Where the symbols take the nodes:
FD: r>GH, a>RQ, o>HH, f>CH
PF: r>ZB, a>ZD, o>BC, f>RJ
FF: r>BG, a>CT, o>PQ, f>PB
CT: r>HL, a>CH, o>HR, f>MC
PH: r>TH, a>RJ, o>LD, f>BS
ZB: r>HF, a>FH, o>DC, f>PF
PM: r>ZN, a>GS, o>BN, f>QM
FH: r>DH, a>FT, o>DD, f>ZD
DL: r>ZS, a>PP, o>PH, f>TJ
JZ: r>JL, a>MJ, o>DL, f>JB
SD: r>TJ, a>PH, o>QR, f>NT
FJ: r>RL, a>QM, o>JP, f>RN
TH: r>PP, a>PF, o>DP, f>PH
QR: r>BS, a>LD, o>FH, f>HF
MF: r>CH, a>HH, o>FJ, f>HR
MH: r>BN, a>PN, o>JL, f>BH
PB: r>FF, a>MC, o>BR, f>CD
BC: r>DC, a>RD, o>MS, f>GQ
BH: r>MH, a>HB, o>JZ, f>RT
JN: r>JB, a>DL, o>SD, f>TC
BQ: r>QM, a>BN, o>BH, f>JP
HF: r>QR, a>DH, o>ZD, f>ZB
RT: r>BH, a>JL, o>JB, f>SB
FT: r>LT, a>QC, o>FF, f>MB
GR: r>SQ, a>RT, o>FP, f>GS
RD: r>DD, a>PB, o>JH, f>QP
HB: r>PN, a>GZ, o>MJ, f>JL
JM: r>GZ, a>NT, o>NF, f>MJ
RQ: r>SN, a>JQ, o>ZN, f>SL
CD: r>PB, a>PQ, o>GH, f>JH
BN: r>RG, a>DS, o>HB, f>MH
TJ: r>DL, a>TH, o>BS, f>SD
RJ: r>PF, a>DC, o>GQ, f>DP
BS: r>PH, a>DP, o>DH, f>QR
QP: r>RD, a>CD, o>QS, f>MS
FG: r>HR, a>FJ, o>JQ, f>SN
DH: r>LD, a>LT, o>MB, f>FH
LT: r>GQ, a>MS, o>BG, f>FT
JB: r>JZ, a>ZS, o>TJ, f>JN
QC: r>MS, a>QS, o>CT, f>BG
JP: r>BQ, a>MH, o>RT, f>SQ
RL: r>HH, a>PM, o>BQ, f>FJ
QS: r>JH, a>GH, o>CH, f>HL
DP: r>RJ, a>BC, o>LT, f>LD
DC: r>ZD, a>DD, o>QP, f>BC
HR: r>MF, a>RL, o>RN, f>FG
MB: r>FT, a>BG, o>PB, f>DD
JH: r>CD, a>BR, o>FD, f>QS
LD: r>DP, a>GQ, o>FT, f>DH
CH: r>FD, a>SL, o>RL, f>MF
PN: r>DS, a>TC, o>JM, f>HB
GQ: r>BC, a>QP, o>QC, f>LT
SQ: r>JP, a>BH, o>SB, f>GR
PP: r>NF, a>ZB, o>RJ, f>TH
RN: r>FJ, a>BQ, o>SQ, f>JQ
JL: r>HB, a>JM, o>ZS, f>JZ
TC: r>JN, a>TJ, o>NT, f>GZ
NF: r>RC, a>HF, o>PF, f>PP
NT: r>SD, a>BS, o>HF, f>RC
MC: r>CT, a>MF, o>FG, f>PQ
BG: r>QC, a>HL, o>MC, f>FF
LH: r>JQ, a>SQ, o>GS, f>ZN
SN: r>FG, a>RN, o>LH, f>RQ
ZS: r>MJ, a>NF, o>TH, f>DL
MS: r>QP, a>JH, o>HL, f>QC
HH: r>SL, a>ZN, o>QM, f>RL
JQ: r>RN, a>JP, o>GR, f>LH
BR: r>PQ, a>FG, o>RQ, f>GH
ZD: r>FH, a>MB, o>RD, f>DC
GZ: r>TC, a>SD, o>RC, f>JM
MJ: r>JM, a>RC, o>PP, f>ZS
PQ: r>MC, a>HR, o>SN, f>BR
RG: r>GS, a>FP, o>PN, f>BN
SL: r>RQ, a>LH, o>PM, f>HH
GH: r>BR, a>SN, o>SL, f>FD
GS: r>GR, a>SB, o>DS, f>RG
ZN: r>LH, a>GR, o>RG, f>PM
DD: r>MB, a>FF, o>CD, f>RD
QM: r>PM, a>RG, o>MH, f>BQ
RC: r>NT, a>QR, o>ZB, f>NF
FP: r>SB, a>JB, o>TC, f>DS
HL: r>QS, a>FD, o>MF, f>CT
DS: r>FP, a>JN, o>GZ, f>PN
SB: r>RT, a>JZ, o>JN, f>FP

The rows follow the links: the fewer symbols apart two nodes are, the more alike their rows tend to be.

Each row is also shifted at random along 7 hidden directions that mean nothing.

Some nodes, each with a row of numbers:
RN
[ 13, -10,  11,  12,   3,  33,  27,  -6,  -6, -15,  43, -58,  14,  -5,  29,  13,   5,  24, -42,  -1, -10,   8,  21,  -3,  -3]
FH
[ -7,  -9,   0,  -7, -18,  -5,   9,   3,  17,  13,   1,  13,   4,  -8,  15,   6, -14,   5,   5,   0, -12,  10,  -5, -20,  10]
PP
[-11,   8,   2,   4,  -9,  -8,   2,   4,  -6, -12, -11,   7,  -6, -12,  15, -20, -10, -12,  -5,   4,  13,  11,  -2,  -7,   5]
BQ
[-21,  -6,  -6,  12,   0, -25,  17,   4,  -1, -30, -14,  -4,  11, -34,  25,  13,   8,  36,  21,  18,  11, -23,   3,  11,  -6]
MJ
[  0,  13,  -7,  -1, -10,  17, -15,   2,   5,  11,  -5,  35,  24,  -5,  -4, -12, -12,  -3, -26,  -1,   1,  26,  -1,   4,  11]
GZ
[  7,   7,   5,   4,  -3,  19, -10,   2,   9,  -5,   2,  22,  15,   1,  -5, -12,   2,  -2, -10,   5,   5,  17,  -4,   4,  13]
JL
[-14,   9,   1,   8,  24,   2,  -8, -10,  21,   6,  -5,  -2, -10,   7,   1,  -1,  18,  23,  -9,  12,   6,  -6, -13,  14,   8]
SN
[ 22,  -3,   5,   0,  -4,   7,  10,   3,  -9, -18,  30, -25,  17,  11,   2,  11,  -1, -24, -28, -11,  -8,  12,  25,  -1, -10]
SD
[ -8,  11,  -2,   9, -16,   1,  -8,   4, -12,  -1,  -7,  27,  11, -14,   8, -18,  -4, -16,  -5,  -2,  11,  19,  -1,   0,   8]
HB
[  5,   0,   2,   2,  14,  30, -13,  -4, -18,   7,   1,   5,  -6,  13,  -8, -15,   3,  11, -22,  11,  -9,  -6, -13,  19,  14]
QR
[ -9,   6,   8,  -6, -14, -26,  -6, -16,  22,  -1,   1, -23,   0,   8,   4,  -2,   4, -20, -19,  -2,  10,  21,  -6, -19,   3]
BG
[-14,   9,   7, -13,   7, -19,  23,   0, -34,  -2,   3, -12, -17,   0,  -5,  -3,  15,  27,  10, -13,  12, -16,  -3,   1,   3]
ZB
[ -4,  -8,   5,   2, -16,   3, -11, -14,   2,  17,  -1, -20, -15,  11,  -1, -11,   2, -15, -11,  -6, -10,  14, -11, -17,   6]
DH
[  7, -19,  -4, -21, -22, -13, -13,  13,  -5, -19, -27,  27, -13,   5, -22, -18, -20, -20,  31,   3, -13,  -4, -18, -15,   5]
HF
[-20,  -8,  17,  12, -29, -15,   2, -11, -13,  -5,  -5,  -8, -13, -10,  10, -15,  19, -29,  22,  -1,   2,   2,  -9, -12,  11]
FT
[-17,   6,  -5, -13,  -9, -28,  -8,  -1,  12,  32,   1,  24,   2,  -6,  -3,  17,  -9, -13,  21, -14,  -7,   3,  -9,  -6,   5]
PB
[-11,   7,  10,  -6,  -6,   0,   8, -15, -20,  34,   8,  -5,  -2,   1, -16,   8,  20,   0,   4, -23,  -1,  -2,   4,   0,   3]
TH
[-10,   8,   1,   5, -17,   6,   3,  -8, -22,  14,   7,  -8,   6,  -6,  21, -13,  -5,  -7, -40,  -6,   3,  24,   1,  -9,  11]
MF
[ 12,  -3,  -8,   7,   3,  35,  26,  19, -23,  -1,   9,  10,   5,  -3,  12,   1, -12,   0, -18,  -8, -13,   1,  29,   1,  -9]
CD
[ 13,   7,   3, -22,   7,   0,   9,  -5, -15,   4,   4, -15,  -6,  22, -29,  -1,   6,  14, -10, -15,   5,  -2,   4,  -6,  -4]
RQ
[ -3,  -5,   2,  15,   2,  29,  15,  10,   4,   1,   9,   5,   4, -18,  11,  10, -10, -21,   2,  -4, -19,  -3,  25,   8, -12]
LH
[-22,  -6, -10,  10,  -7,  -4, -11, -10,   1,   7, -10,  -9,  11, -19,  -3,  12,   7,   6,  -1,  -3, -17,  -9,   6,  13, -11]
JN
[-17,  14,   0,   6,   9,   2, -10,  -5,  27,   9, -11,  21,   7,  -2,  -4,  -3,  11,  12,  -8,   8,   5,   7,  -7,  13,   7]
FD
[ 12,   6,  -5,  -1,   6, -31,   9,   1,  -4, -17,   9, -28,   6,  26,  -8,  11,  24,   1, -14, -16,  16,   6,  18,  -6, -20]
DL
[-15,  12,  -3,  18,  -4, -23, -21,  -3,   3,  -3, -15,  10,  -3,   0,  -3, -17,  24,  -7,  15,  -4,  22,  10, -12,   3,   0]
PQ
[  5,   2,   9,  -2, -18, -17,  22,   4, -10, -13,   2,  14,  22,  -3,  -8,  12,  19, -17,  14, -12,  11,   2,  22,  -3,  -6]
RG
[ 20,  -2,   2,  -5,   3, -20, -16,  -7,  22, -15,   9,  -4,  25,   1,   2,  22,  -5, -14,   3,  19,  10,  -4,  -2,   8,   0]
JM
[-23,  13,  -1,   4, -15, -18,   3,   5, -21, -18, -14,  34,  22, -17,   7, -17,  12,  14,  -6,   3,  16,  10,  -5,  11,  14]
JB
[ -4,  17,  14,  -4,  -1, -14,  -3, -17,  34,  -3,  19,  -1,  33,   6,   2,  13,  18,   1, -32,   5,  14,  25,  -2,   5,  16]
FG
[ -2,  -1,   4,   5, -13,   9,  10,  11,   8,  -2,   5,  28,  23, -20,   0,  16, -12, -46,   7,  -7, -16,   4,  29,   7,  -9]

The symbols that take the first to the second take the third to the fourth, perhaps in another order. What is the fourth?
Answers are names.
[-16,  11, -11,  31,  10,  22, -16,   0,   8,  33, -11,   9, -16,  -3,  10, -17,  12,  13,   0,  -4,   6,  10,  -8,   4,   0]
: [  3,  -9,   0,  -9, -20, -13, -13,  -2,   3,  25,  12,   9,   5,   6,  -3,   8,  -5, -20,  15, -12, -12,  13, -12, -14,   8]
:: [-10,   8,  -3,  -6,  18,   0,  12,  -2,  -4,  34,  16, -16, -21,   5,  10,   9,  -2,  27,  -1, -14,   0,  -4,  -6,  -5,   2]
: SN

[ -1,   5,  16,   4,   5,  32,   1,  -3,  29,  10,   6,  35,  18, -15,   5,   8, -11, -15,  -4,  21,  -9,   2,   0,  15,  19]
: [ 12,   2,  14,  10,  -8,   6,   1,   0,  -8, -16,  11, -18, -12,   4,  14, -22,   1, -21,  -5,   3,  14,  15,  -2, -14,   6]
:: [ -8, -10,   1,  10, -30, -15,  -3, -11, -30,  -4,  10,  -1,  40, -26,  14,  18,  15,  -3,   1,   3,  -4,  -3,   5,  13,   7]
: JB

[ 11,  -6,   0,  -3,  -9,  11,   2,  -1, -23, -15,  21, -25,  16,   5,  -5,   5,  -3, -17, -32, -12, -18,   9,  17,   6,  -8]
: [ -2,  -6,   9,   8, -10,   8,  -7,  -2, -37,   0,   2,  30,  15, -18,   7,  -1,   3, -22,  12,  17,  -6, -17,  -8,  26,  18]
:: [  4,  13,  -3,   8,  13,  -4,   0,   7,  10, -17,  -5,  -9, -13,   5,  15, -19,  -5,  11, -11,   5,  25,  13,  -4,  -8,  -3]
: BC

[ 14,   1,  -3,  -7,  -2, -16,  15,  11, -10, -23,  -1,   1,  10,  13, -11,   5,   9,  -5,  -1, -10,  10,   1,  20,  -3, -15]
: [-13,   1, -24, -10,  -2,   5, -12,  -5,  -9,   9,  -9,  -5,  18,  -5, -15,   8, -18,   5, -43, -10, -28,   4,  11,  13, -14]
:: [-10,  -9,  -1,  -4, -10, -37,  -4,  -7,   7,  -7, -12, -23, -21,  14,   0,  -8,  15,  10,  14,  -4,   4,   0, -19, -20,   1]
: RD

[-10,   9, -16,  -1,  34, -32,   3,   1,  14, -19, -15,  -9,  -5,  -2,  20,  11,  -2,  44,  -3,  25,  21, -25, -10,  16,  -4]
: [ 13, -23,   2,  -8, -23,  10,   2,   5, -44, -11,   0,  -9, -16,  13,   1, -27,  -3,   6,   0,  -2, -13,   2, -15, -18,  13]
:: [  9,  -1, -10,  -8,   9, -26, -30,  -8, -26, -13,  -9,  -2,   0,  18, -16,  -4,   5,  -3,  -4,  12,   5, -17, -20,  22,   2]
: DH

[ 15,  -7,  -7,   5,   0,  26,   1,  -3,   0,  13,  17,  -3,  30, -12,  25,  20, -19,  18, -28,  14,  -8,   3,   8,   6,   4]
: [ 12,   9,  -1, -27,  12,  -1, -15,   1,  17, -25, -10,  24,  15,  15, -25,  -8, -20,   2, -27,  18,   3,   4, -11,  13,  11]
:: [ 15,   6,   9, -14,  -9,   4,  19,  -8,  -2,  10,  18,  -6,  21,  12, -12,  15,  11,   0, -20, -17,   5,  15,  20, -10,  -2]
: RQ

[ 37,  -5,   4, -17, -20,  31,  27,  12, -46, -12,  21,   9,  31,  13,  -8,  -2, -11,  -3, -36, -13,  -7,  16,  28,  -7,   4]
: [ -8,   1, -18,  -6,   2,   7,  -4,   6, -12,   0,  -7,   5,   8,  -5, -11,   2, -19,  -8, -27, -10, -24,  -1,  16,  13, -16]
:: [  1, -12,   8, -15, -35,   9,   7,  -2, -14,   0,   2,  11,  12,  -7,   7, -10, -18, -15, -16,   0, -17,  18,  -3, -19,  17]
: FT

[-10,  12, -11,  11,  15,  12, -14,   5,  24,   7, -21,  22,  -7,   1,  -4, -15,   1,  20,  -2,   6,   8,   5,  -9,   7,   1]
: [-11,  -2,   6,  11,  -9,  -2,  -6, -10,  -2,   8,  -5, -22, -23,   4,   8, -17,   7, -12,  -3,  -2,   1,   8, -10, -13,   3]
:: [ 14,   2,  19, -20,   3,  19,  25,   8,   1,   4,  23,   9,  -1,  -7,   0,   7, -24,  -6,  13,  -3,  -1,  -1,   6,  -9,   9]
: GH

[  7,  -2,  17,  20,  12,   3,   2, -12,   2,  -1,  26, -20,   5,  -1,  26,  15,  21,  -4,   3,  18,  10, -10,  -6,  13,  11]
: [  1,  10,  -4,   8,   5,  -6,  -8,   1,  -1,  -8,  -3, -11, -10,   6,  11, -20,  -2,   3, -17,  -1,  20,  15,  -5,  -7,   0]
:: [  3,  -5,  -7,   0,   3,  27,  -7,  -2,  20,   9,   6,  -8,  10,  -5,  -9,  14, -19, -17, -21,  -6, -28,   4,  18,   7, -15]
: FP

[-19,  10, -23, -34, -12, -39, -15,   2,  26,  31, -17,  43,  20,  -4, -12,  18, -35,  -4,  -5, -11, -13,  14, -10,  -8,   1]
: [  7,   2,  21, -11,  -6,  -1,  12,  -5, -12,  15,  29,  -8,  -3,   2,  -5,   9,   7, -16,  15, -14,   2,   1,   0,  -6,  10]
:: [ 18,   4,   1, -18,  10,   9,   3,   6, -27, -40,   3,   0,   8,  20,  -9, -24,  -5,  30, -38,  15,   8,   2, -11,  11,  17]
: ZS

[ 12,   3,  -9, -34,   0,  -5,  11,  17, -18, -26, -33,  36,   0,   9, -40, -12, -21,   8,   9,  -3,   3, -13,   9,   0, -10]
: [ 12, -14, -10,   5,  16,   9,  -6,   6,  17, -25, -11, -20,  -6,  -4,  -2,   4,  -9,  26,  14,  18,  -2, -20,   0,   4, -15]
:: [  6,  13,  -8, -18,  15, -19,  18,   7,  34, -11, -15,   5,   6,  13, -17,  15,  -4,  17,  -5,  -5,  15,   0,  19,  -9, -19]
: JP

[ 11, -24,   4,  -4,  -6, -13,  -5,  25, -13, -29, -21,  24, -40,   1, -13, -22,  -5, -15,  84,   7,   1, -27, -23, -10,   1]
: [ 16,  12,   3, -36,  -2,   5,  -2, -13,   4,  26,  13,  -2,  17,  22, -34,  12, -12,  -6, -33, -19,  -5,  16,   7,  -7,   0]
:: [  6,   3,  11, -16,   7, -10,  21,   8,   9,  -1,  21,  -2,  -4,  -3,  12,  12, -14,   6,  16,  -3,   8,  -1,  -2, -13,   7]
: CT

[-22,  12,   1, -13,   8, -10,  20,   1,   8,  15, -21,  23,  -7, -12, -15,   8,   1,  14,  22,  -8,   6, -16,   8,   2,  -5]
: [ 13, -22,   7,  18,  -5,  -9, -15,   1, -12, -37,  -6, -21, -10,  -6,  -6,  -4,  24,  -7,  54,  14,   4, -28,  -9,   9, -10]
:: [-23,  -4, -26,   9,   5,  -9, -33, -16,  15,  26, -24, -13,  -2,  -5, -18,  12,   8,  11,  -1,  -6, -19, -12,  -4,  15, -20]
: ZS

[-29,  -6, -18,  29,  -2,   9, -17, -14,   0,  48, -12,   3,   8, -28,  17,  19,  14,  18,   9,   0, -16, -14,  -1,  18,  -7]
: [-11,  10,   1,  -3,  -2,   4,  -8,  -7,  -8,   3,  -1,  20,  19,   0,  -6,  -8,   9,  11, -29,   4,   0,  11,  -9,  15,  16]
:: [ -5, -14,  -1,  20,   9,   1,  -1,   1,  18, -18, -10, -20,  -8, -19,   7,   9,  11,  16,  34,  14,   0, -24,   1,   7, -15]
: HB

[ 15, -16,  -7,  16,   9,  13, -12,   0, -16,  -4,   1, -18,  -5,  -1,  10,   1,   3,  18,  12,  16,  -1, -20,  -7,  11,  -4]
: [-17,   2,   3,   7,  -2,  33,  -2,   0, -12,  23,  -8,  53,  14, -27,   9,   0, -12, -11,  -1,  17, -19, -11,  -3,  27,  22]
:: [  6,   6,   7, -18,   2,   3,   5,  -3,  25,  12, -12,  21,   0,   3, -33,  11,  -3, -16,  21,  -8,   1,  -4,  10,  -5,  -7]
: CH

[-20, -16, -21,  17,   2,  20, -17,   0, -26,  13, -28,  -2, -16, -17,  -8,  -8,   2,  22,  14,   0, -25, -26,  -4,  20, -13]
: [ 16,   6,   0,   9,   9, -14, -32,  -2,  13, -16,  -7, -19, -22,  24, -15, -24,  10, -20,  10,  -1,  23,  12, -15,  -8,  -8]
:: [ 25, -18,  17,  18,  -3,  -1, -13,  -1,   9, -23,   8,  -4,   6, -10,   5,  12,  11, -29,  51,  22,   8, -18,  -5,   7,   0]
: QR

[  1,   7,  17,  -8,  -3,  13,  33,  -2,   9,  11,  12,   5,  12,  -7,  -1,  16,   4,   6,   2,  -7,   5,   3,  19,  -9,   3]
: [ -6,  -6,   4,  27,  -5,  26,   7,   5,   0,  21,  11,  10,   2, -17,   7,  14,   7, -40,  16, -12, -20,  -1,  25,   8, -11]
:: [  1,   6,  -4,  22,   6,  15, -11,   3,  -7,   4,  -4,  -3, -15,   5,   9, -25,  11,   7,  -2,  -1,  14,  11,  -8,  -1,   1]
: PF

[-14,  -3,  -3,   5,  -9, -17,  -4,  -5, -23, -12,   2, -19,   7,  -6,  -8,   4,  16, -19,  -5, -14, -12,  -5,  10,  14, -12]
: [ 11,   5,   1, -10,   7,  12,   8,  -1,  -1,  -5,  16,  13,  29,  -6,  21,  14, -23,   9, -36,  23,   0,   0,   2,  13,  16]
:: [-33,  -4,  -6,   6, -20, -12,  -4,  -7, -10,   1, -13,   8,  22, -34,  -2,  13,   8,  -9,   6,  -5, -19,  -9,   9,  16,  -6]
: PN

